In the rows, 128 means zero.
Facts:
tumur | Λ 162 | ζ nebrek | α 822 | π b
gebi | Λ 162 | ζ bofam | α 822 | π b
veskaze | Λ 879 | α 822 | π a
pubras | Λ 639 | α 264 | π a
drogom | Λ 639 | ζ babo,vabrur,trustom,groste | α 264 | π a
dresko | Λ 162 | α 35 | π b
steples | Λ 162 | ζ dibar | α 649 | π b
skegi | Λ 879 | ζ sterus | α 822 | π b
plerul | Λ 162 | α 264 | π b
duzek | Λ 162 | ζ trustom | α 264 | π a
tapuge | Λ 458 | ζ momi,nesku | α 264 | π a
sitra | Λ 458 | ζ plaflur,vabrur | α 822 | π a
momi | Λ 162 | ζ togadul | α 822 | π a
mikle | Λ 162 | α 35 | π a
zepler | Λ 162 | α 822 | π a
vepitam | Λ 639 | ζ bofam,drotreflos | α 649 | π a
vabrur | Λ 639 | α 822 | π a
flosir | Λ 879 | α 451 | π b
keflan | Λ 162 | ζ bramamak,zifos,libi | α 649 | π a
dibar | Λ 458 | ζ gere | α 822 | π b
mikin | Λ 162 | ζ stutrokin | α 264 | π b
fodu | Λ 458 | α 822 | π b
dezuflan | Λ 639 | α 822 | π b
gostel | Λ 458 | ζ dibar | α 264 | π b
zogis | Λ 162 | α 451 | π a
trustom | Λ 458 | α 264 | π b
fedon | Λ 162 | ζ pupok | α 451 | π a
libi | Λ 162 | α 822 | π a
groste | Λ 639 | ζ trazevek | α 451 | π a
broven | Λ 458 | ζ kleste,vetun | α 822 | π b
pize | Λ 639 | ζ druro | α 649 | π b
trazevek | Λ 639 | ζ gere | α 822 | π a
pupok | Λ 879 | ζ vepitam | α 822 | π a
klezafe | Λ 879 | α 822 | π a
vanal | Λ 639 | ζ trazevek,pize,popak | α 35 | π a
vetun | Λ 162 | ζ sibrar,stidral,gulutror | α 822 | π b
stikom | Λ 639 | α 822 | π b
mame | Λ 639 | ζ bosko,klagrur | α 822 | π a
stidral | Λ 879 | α 649 | π b
bosko | Λ 879 | ζ skegi | α 649 | π a
klekekli | Λ 458 | α 35 | π b
gulutror | Λ 879 | ζ dibar | α 822 | π a
gruvuk | Λ 162 | ζ sterus | α 264 | π b
bubrom | Λ 639 | ζ keflan | α 649 | π a
druro | Λ 458 | α 35 | π b
falel | Λ 879 | ζ mame | α 649 | π a
figam | Λ 879 | ζ nebrek | α 649 | π b
stagrek | Λ 162 | α 35 | π a
lesti | Λ 458 | ζ koloma | α 649 | π b
fuvu | Λ 162 | ζ keflan,drotreflos | α 822 | π a
drotreflos | Λ 162 | α 649 | π b
mokle | Λ 639 | α 822 | π a
flonak | Λ 639 | α 822 | π b
dronetram | Λ 458 | ζ groste,skegi | α 264 | π a
nebrek | Λ 879 | ζ trazevek,gere | α 822 | π a
togadul | Λ 458 | α 264 | π a
drerer | Λ 879 | α 649 | π b
druplim | Λ 879 | α 264 | π b
sebon | Λ 458 | α 649 | π a
klagrur | Λ 458 | α 822 | π a
gere | Λ 639 | ζ trustom | α 822 | π a
dekek | Λ 879 | α 264 | π a
druki | Λ 162 | α 264 | π a
sterus | Λ 879 | ζ trazevek | α 264 | π b
gipla | Λ 639 | ζ popak,dibar | α 822 | π b
migostes | Λ 458 | α 35 | π a
babo | Λ 162 | ζ gere,figam,nebrek | α 822 | π b
trites | Λ 879 | α 35 | π a
matis | Λ 458 | α 264 | π a
fluskes | Λ 458 | ζ kenum,stikom,falel | α 35 | π a
bemil | Λ 162 | α 649 | π b
plefor | Λ 639 | α 35 | π b
kleste | Λ 879 | ζ klezafe | α 822 | π a
trurak | Λ 458 | ζ babo | α 822 | π a
zenon | Λ 639 | α 649 | π a
bramamak | Λ 879 | α 451 | π a
zifos | Λ 162 | ζ koloma | α 649 | π b
nesku | Λ 639 | ζ gere | α 822 | π b
klilir | Λ 458 | ζ sterus,gere,nesku | α 822 | π a
plomul | Λ 879 | ζ mikin | α 264 | π a
gobrer | Λ 879 | α 822 | π b
suda | Λ 639 | α 264 | π b
popak | Λ 879 | ζ zifos,koloma,nesku | α 35 | π b
sibrar | Λ 879 | ζ nebrek | α 649 | π b
melovus | Λ 639 | ζ stagrek,tapuge,popak,flonak | α 822 | π a
bofam | Λ 879 | ζ vabrur | α 649 | π b
koloma | Λ 458 | ζ bosko,plaflur,gere,trustom,skegi | α 451 | π b
gratu | Λ 162 | ζ zifos,gulutror | α 822 | π a
stutrokin | Λ 458 | ζ tumur | α 649 | π a
meben | Λ 639 | α 451 | π a
vagreku | Λ 162 | α 822 | π b
grigru | Λ 162 | α 649 | π a
stafam | Λ 162 | ζ koloma,nebrek | α 822 | π b
podok | Λ 639 | α 35 | π a
kepi | Λ 879 | α 649 | π a
flosken | Λ 458 | ζ kenum,tumur,steples | α 35 | π a
plaflur | Λ 879 | ζ trazevek | α 822 | π b
miru | Λ 458 | ζ bosko,fedon | α 649 | π a
kenum | Λ 458 | ζ popak,vabrur,dibar,groste | α 822 | π a
sasti | Λ 458 | α 822 | π a

Known rows:
mokle: [123 159 114 130 136 112 131 113 129 127 146 114 125 112 130 111 117 121
 150 131 114 127 109 136 130 106 108 117 121 138 128 113 110 120 114 131
 124 114 129 123 119 112 139 136 148 140 105 128]
fedon: [107 152 110 146 147 137 155 124 154 133 145 114 126 129 119 112 124 122
 160 121 115 128 122 135 138  99 102 122 121 139 126 112 121 116 114 129
 122 113 134 118 116 112 162 133 110 162 105 130]
fuvu: [113 158 105 135 155 125 154 120 138 127 136 114 126 132 122 113 143 120
 163 116 115 143 115 140 132 104 107 120 120 143 127 112 108 122 114 131
 122 116 146 118 126 115 168 148 117 151 107 143]
podok: [123 136 130 125 121 108 115 129 151 127 121 113 125 161 133 127 125 158
 100 125 125 126 102 132 137 168 115 129 125 141 134 120 130 119 154 124
 128 150 137 139 111 107 102 122 110 149 105 125]
dekek: [122 134 121 128 159 123 118 130 177 130 126 118 123 147 141 128 126 177
  87 112 139 123 101 132 146 135 122 135 124 135 132 124 138 134 143 102
 129 152 159 128 113 120 122 118 111 137 103 123]
klilir: [146 141 100 129 164 107 155 118 129 155 122 114 122 107 105 110 110 122
 189 134 118 128 152 133 109  92 101 109 119 135 146 114 104 123 117 166
 158 122 126 117 146 110 105 169 124 137 125 133]
fluskes: [141 125 109 126 145 106 130 136 137 130 125 111 126 147 105 110 113 172
 137 128 113 126 120 134 110 136 109 113 118 143 131 115 120 124 134 162
 159 170 129 114 128 110 111 145 103 146 134 124]
vepitam: [122 130 121 127 122 110 117 119 158 126 120 113 125 160 123 134 138 150
 113 118 120 125 103 132 150 156 105 136 120 134 134 109 122 117 136 119
 119 159 143 138 113 117 102 122 115 142 111 122]
groste: [124 151 113 137 121 120 134 112 137 131 151 113 127 116 121 112 113 123
 145 132 117 126 112 132 144 103 103 117 128 132 128 112 121 118 115 132
 132 113 129 121 111 110 140 124 131 151 111 125]
bosko: [111 142 140 128 129 118 121 122 156 128 122 113 124 147 160 145 146 141
  95 111 117 123 101 131 147 153 112 129 127 139 134 113 125 122 158 103
 117 135 141 132 111 113 110 117 126 136 106 121]
vabrur: [122 151 115 133 148 113 131 112 126 131 151 115 125 111 131 108 123 120
 150 130 117 125 105 136 130 104 108 118 122 132 131 111 112 118 116 142
 124 114 131 129 118 107 139 137 151 136 104 127]
bramamak: [104 127 133 131 131 157 147 119 166 127 190 116 127 131 164 121 181 123
 123 114 124 127 102 152 136 107 119 137 123 130 132 113 127 116 115 124
 122 130 144 143 111 111 215 119 129 129 104 124]
koloma: [128 128 124 135 122 109 140 118 130 167 121 111 125 123 105 115 112 121
 144 148 112 131 165 131 109  98 103 110 122 126 174 116 145 121 120 185
 144 117 129 117 141 115 104 125 107 125 162 128]
gobrer: [105 154 163 126 112 131 123 109 131 137 138 115 122 123 156 119 128 124
 103 113 121 140 107 144 130 124 115 118 120 130 127 116 129 121 115 106
 116 109 124 130 112 120 160 117 146 124 105 125]
broven: [154 152 129 130 144 106 122 108 133 143 129 112 129 121 105 113 111 124
 155 146 114 146 156 138 110  98 101 111 123 138 219 108 113 122 120 147
 174 111 130 118 148 111 105 135 104 130 170 125]
lesti: [148 128 129 129 123 106 121 123 137 148 124 120 126 153 106 111 111 126
 111 134 114 129 133 133 109 140 105 112 122 121 159 115 142 117 113 146
 130 142 127 115 135 125 111 120 102 123 159 124]
skegi: [108 156 160 128 111 128 122 105 128 137 133 117 123 124 155 115 122 126
 104 116 117 139 103 142 134 120 109 115 118 126 128 111 130 114 115 107
 116 109 132 127 111 125 149 115 149 122 103 127]

Rows:
No name comes twice in this set of rows, the named rows included.
[168 153 125 130 112 146 124 198 178 127 123 138 131 134 147 149 133 182
  86 111 141 123 108 132 129 133 152 109 130 130 133 179 117 116 121 104
 149 153 218 127 112 140 155 117 116 153 104 118] => plomul
[124 140 126 126 123 106 116 126 143 123 121 114 124 153 127 126 112 158
 107 126 119 126 102 136 146 166 108 126 126 144 133 120 127 119 155 118
 126 141 130 127 110 110 105 118 112 156 105 124] => vanal
[123 173 161 133 170 111 118 104 129 124 218 114 125 115 160 125 178 119
 135 118 163 141 101 156 107  99 114 134 123 176 129 108 109 118 115 101
 153 109 126 131 110 112 219 129 127 136 102 123] => klezafe
[131 123 106 131 245 106 122 148 142 145 122 115 140 120 102 117 110 237
 111 142 120 126 141 134 109  98 161 118 120 125 128 125 180 125 116 172
 184 176 128 120 138 112 107 148 108 128 126 146] => togadul

The same things again, as new rows of numbers:
Known rows:
fuvu: [128 136 119 128 117 143 135 107 113 141 144 148 136 122 152 121 122 114
 128 118 130 132 131 140 121 161 124 164 125 119 126 136 155 128 133 133
 112 125]
plomul: [149 136 144 119 131 137 144 102 117 142 148 130 108 114 172 146 134 111
 136 136 109 113 146 119 134 115 117 141 113  93 118 134 148 129 110 151
 121 111]
plerul: [145 108 110  89 101 127 131 115 110 151 151 125 140 126 134 140 110 149
 102 111 140 123 138 130 121 114 100 176 129  92 108 129 124 138 124 111
 135 117]
stidral: [155 130 117 138 102 119 183  96 127 132 133 103 103 132 204 191 116 129
 106 115 122 115 132 109 126  99 110 120 113  90  83 125 117 132 104 132
 119 126]
stafam: [115 128  99 118 119 129 130 100 110 134 137 129 150 156 147 130 131 116
 131  98 129 119 121 110 125 163 126 175 137 108 120 123 124 123 135 125
 131 122]
fluskes: [122 123 153 139 132 152 100 171 132 157 154 120 133 146  79 121 135 120
 130 145 137 117 127 128 111 127 125 106 117 113 131 128 123 135 129 114
 125 109]
groste: [122 147 134 142 129 142 112 167 115 122 152 118 110 146 105  91 135 103
 137 151 144 114 111 130 119 155 162 111 114 123 126 120 122 136 152 123
 146 151]
zepler: [134 138 128 156 125 135 141 120 127 133 159 124 143  97 132 147 118 125
 115 103 129 132 122 132 126 142 131 148 133 125 120 125 148 122 144 120
 107 134]
steples: [121 148 106 131  93 132 150  97 119 166 127 142 114 157 174 153 120 135
 107 111 137 138 127 117 125 149 107 123 151 111 105 127 121 126  96 118
 140 124]
gipla: [137 143 139  56 133 132 105 160 109 155 133 145  80 167  78  61 143 116
 120 135 132 100 138  90 128 126 140 110 123 113 115 106  93 114 107 115
 191 135]
koloma: [136 130 120  38 122 127 108 144  89 137 136 132  92 161  95  66 132 111
 128 145 138 105 128 101 124 148 144 143 111 108 119 115 100 126 119 123
 191 136]
falel: [181 126 108 106  93 133 156 112 117 132 145 107  81 111 156 174 113 122
 106 124 107 131 141 133 121  88  91  90 122  84  88 148 124 135  99 136
 100 108]
skegi: [177 114 112  32 115 119 143 104  99 148 145 120 100 143 150 118 122 121
 111 121 112 108 154 107 133 111  96 148 123  70  93 130 115 127 108 152
 154 117]
sitra: [108 171 153 143 139 142 116 155 103 133 131 139 107 146 126  94 143 102
 140 148 136 114 113 113 120 158 161 137 108 130 128 120 136 131 119 128
 146 131]
popak: [180  73 116  77 120 126 140 115 127 159 163  91 136 163 155 171 117 134
 102 114 124 112 146 113 129 104  85 141 136  70 106 138 117 133 116 142
 131  90]
stutrokin: [105 189 147 200 125 146 139 143 121 132 117 144 105 140 135 136 142 101
 145 140 121 118 116 101 118 140 157  89 112 133 115 117 118 127 110 111
 134 120]
mame: [145 148 150  82 130 147  97 176 101 141 144 140  90 128  55  65 143 104
 135 139 120 111 139 108 119 115 140 105 105 122 116 126 105 118 115 117
 165 128]

Rows:
No name comes twice in this set of rows, the named rows included.
[157 167 118 135 110 129 176 102 103 139 118 135  85 123 198 158 121 106
 128 143 112 116 137 123 127 120 114 121 103  85  96 140 144 138  81 151
 116 114] => bosko
[159 146 107  93 101 124 170  94 110 142 126 119 100 154 206 171 119 129
 109 129 117 121 136 107 126 124 105 132 120  81  96 124 127 133  84 146
 138 107] => bofam
[167 112 140 141 124 132 153 122 128 150 165  96 144 116 168 179 117 132
 112 124 124 122 137 138 121  96 106 146 105  71 107 141 156 143 135 139
  88 103] => trites

Now the same things, written a new way:
Known rows:
bramamak: [129 117 146 111 153 171 131 190 134 104 159 131 148 104 117 123 131 109
 130 158 111  92 122  98  86 117 145 117 154 103 137  61 146 144 127 162
 144 126]
klekekli: [155 120 143 146  90  55 153 131 104 160 136 132 134 142 126 120 121  96
 129 132  95 147 132 167  99 118  47  64 119 119 117 163  79 128 131 133
 131 120]
flonak: [128 182 145  92 129 192  95 122 154  56  72 142  86 120 144 157 127 143
 125 129 136 103 192 114 153 125 108 104  76  42 133 203 140 141 110  93
 122 112]
mikle: [173  91 154 173  99  70 145 146 128 192 128 105 138 139  88 105 128  74
 134 114 121 168  80 166  98 122  81  96 151 159  79 125  75 108 125 147
 113 127]
koloma: [123 159 113 115 109  85 131 100 103 138 159 119 120 111 108 144 108 134
 114 159 111 131 162 150 140 116 114 134 120 132 135 139 108 115 128 117
 141 144]
gebi: [147 137  91 139 100  77 104 102 115 156 168  94 113  88 110 108 114 123
 106 182  93 147 135 154 165 110 141 148 129 155 112 148 114  80 135 123
 144 147]
bemil: [173  82  84 161  87  48 150 112 143 159 161 164 136 159 123  90 126 125
 134 113  96 167 101 156 168 152 127 125 130 205 143 167 111  95 152 130
 128  90]
tapuge: [ 91 146  91 155 119 139 134 108 118 149 128  90 135 136 169 149 105 167
 120 113 134 144 105 121 133 121 147 156 155 166  90  87 127 127 130 141
 102 160]
miru: [120  77 113 135 118  73 155 124 133 146 130 157 139 177 105 129 125 122
 144  87 162 172  91 122 122 168 138 143 138 194 146 130 126 137 112 109
 125  98]
kenum: [103 119 106 124 128 115 101 117 125 110 145  81 108 112 104 129 116 123
 131 150 150 142 106 124 117 108 150 147 122 134  99 104 113 111 105 104
 129 144]
pubras: [103 182 140 133 141 230 119 124 161  86  42 123 106 156 191 169 125 177
 131  62 165 113 151  90 143 136 126 125 113  82  89 142 150 165 114 120
  81 127]
gulutror: [100 101 138 118 172 159 102 152 112  95 163  99 135  92 122  99 158 120
 144 162 136  76 115 103  92 101 162 137 124  89 145  50 144 135 132 131
 155 148]
trites: [142  92 193 134 145 125 158 194 105 150 136 136 166 129 114 108 157  80
 144 123 119 107 108 123  51 125  79  76 153  89 137  79 123 162 127 171
 141 126]
bubrom: [115 118 170 112 150 148 139 121 153 106  43 182 115 195 117 155 157 140
 155  37 208 135 149  92 132 186 121 125  93 112 157 177 148 174  93  74
 111  80]
melovus: [105 166 167  91 157 200  93 125 149  73  55 120  91 125 112 166 138 133
 136 106 190 111 166  98 128 135 132 132  92  56 115 160 143 153  85  81
 116 125]
vabrur: [118 161 159  95 150 214  93 141 170  55  52 126  90 126 120 164 126 129
 135 108 178 114 158  96 129 134 131 124  91  52 108 165 143 150  89  91
 109 112]
zenon: [128 113 160 112 144 168 142 136 177  78  45 191 114 196 126 150 147 133
 159  38 198 134 140  97 132 183 118 113  96 109 148 182 142 168 103  87
 102  66]

Rows:
No name comes twice in this set of rows, the named rows included.
[128 164  76 178  87  94 132  87 106 186 155  89 138 109 174 120 113 174
 106 136  84 146 134 148 178 119 133 160 151 177  96 118 128  92 155 158
 111 167] => gruvuk
[137 131  80 184 105 138 125 122 147 166 138  84 135 126 167 119 104 155
 113 119 105 157  79 135 152 119 155 155 169 192  63  93 120  97 149 163
  92 151] => druki
[112 134 119 110 130 138 120 117 133 105 138 101 113 109  88 143 110 121
 122 149 154 143 110 146 120 106 150 163 131 137 115 109 119 108 116 131
 123 151] => klilir
[139 141 215 124 134 161 137 153 138 116  30 143 112 166 114 155 153  99
 152  57 183 123 152 119  86 143  49  65  94  48 108 176 107 177  92 100
 102 102] => podok
[115 155 146  96 147 150 133 146 100 102 174 136 151  72 117 123 141 134
 116 182  97  85 167 122 123 108 134 150 129  80 187  91 166 128 139 171
 156 160] => plaflur
[162 130  85 139  94  98 103 116 136 132 171 104 113  92 119 104 103 120
 105 183  77 145 121 158 165 102 140 136 132 152 103 150 109  73 144 137
 134 136] => vagreku
[119 139  86 179 112 127 126 104 130 179 137  80 136 124 154 120 111 158
 116 116 124 152  90 139 154 119 160 169 169 193  74  83 124  99 147 154
  99 170] => duzek
[148 101 155 148 107  87 153 154 122 157 121 118 135 153 101 129 121  81
 140 112 134 158  95 153  77 123  66  82 139 132  96 130  82 137 113 135
 117 121] => migostes
[166  62  99 161 107  76 149 131 163 157 141 151 137 167 103 102 121 112
 141  92 137 181  64 141 144 161 149 143 151 218 121 133 112 101 134 131
 114  90] => grigru
[111 129 111 115 127 125 111 129 130 115 139  94 116 109  97 144 104 118
 121 158 147 151 110 127 120 114 149 152 136 138 105 113 124 115 105 120
 126 144] => sitra
[138  69 102 138 114  93 158 138 158 123 132 165 133 180 116 127 114 117
 147  87 148 171  78 129 121 161 141 127 140 193 137 138 121 128 121 120
 119  82] => sebon
[135 137  92 113 105 116 111 121 134 100 159 120 112 105 133 131  94 126
 112 180  88 140 134 148 139 105 127 124 118 125 120 157 115 102 129 126
 136 127] => fodu
[114 189 163  82 147 188 104  84 136  57  72 142  88 121 123 155 149 149
 130 115 161  81 200 136 155 113 113 129  61  42 154 186 132 133 124  93
 124 137] => nesku
[124  79 111 129 128  77 154 118 130 160 130 162 137 182 109 131 124 119
 143  95 159 167  87 130 118 164 146 133 140 202 148 139 120 142 120 101
 132  96] => stutrokin

The same things again, as new rows of numbers:
Known rows:
druki: [141 131 115 131 159 119 115 117 140 163 168  97 164  62 150]
mikin: [131 121 127 137 172 155 133 127 171 164 124  77 147  87 117]
bosko: [167 161 148  58 114 143 104 108 100 140 135 187 138 148 150]
skegi: [177 159 149  82 107 182 128 108 138 167  86 153 138 156 109]
broven: [124 161 145  87 157 147 124 119 157 140 102 102 108 122  87]
plaflur: [172 158 154  77 105 181 122 104 144 174  78 147 129 147 108]
trurak: [130 141 147  97 123 128 112  97 122 135 148 140 133 104 128]
momi: [113 117  88 104 164 103 117 119 148 149 160 136 153  97 149]
drogom: [115  90 127 142 132 138  71 111 136 165 152  97 158 103 135]
fedon: [158 106  82 145 181  83 112  79  87 129 168 116 141  83 117]
fuvu: [126 125  91  81 181 129 102 103 131 127 181 114 175 105 123]
falel: [164 168 148  54 127 145  97 104 100 129 135 176 133 137 151]
podok: [160 144  89 135 137 100  49 147 183 121 180 100 146 107 151]
zenon: [121 129 110  96 200  92  94 141 139 131 182 136 133 147 162]
druplim: [179 183 148  85 103 187 108 125 134 185  72 103 135 111 114]
sasti: [141 166 127  86 142 117 115 107 123 147 164 136 137  92 132]
nesku: [120 106 104 123 169 127 115 126 183 184 119 132 139 154 128]

Rows:
No name comes twice in this set of rows, the named rows included.
[135 127 109 121 198 133 106 145 177 169 133  95 131 146 130] => dezuflan
[132 142 133 110 121 171 119 105 161 168 105  98 130  98  81] => gostel
[163 140 147 132 111 163 155 103 165 192 119 138 145 106 103] => trustom
[130 134 107  93 224 133 146 136 168 123 146 119 133 142 122] => bemil
[130 127 107 111 179 108 116 130 140 144 173 125 150  92 150] => zepler
[161 142  93 131 159 125  67 155 218 122 137  80 144 133 119] => plefor
[196 171 106  95  93  99  91  76  66 161  96 155 111 105 114] => bramamak
[121 119  94  86 204 134 155 122 177 145 137 143 154 150 111] => zifos
[127 146 116  95 104 131 101  93 136 180 130 124 148  77 117] => tapuge
[164 153 162  85  74 145 103 107 113 162 107 177 126 116 158] => nebrek
[163 187 147  46 149 165 121 130 134 139  90 146 117 161 123] => drerer
[112 118 115 112 197 135 129 132 177 131 116  96 132 116 117] => vetun
[112 113 111  94 208 133 148 121 175 118 133 137 133 149 118] => steples
[130 120 104 104 205 161 134 119 160 132 146  94 148 123 101] => gebi
[146 133  91  84 226 131 151 123 164 139 165 134 162 148 117] => drotreflos

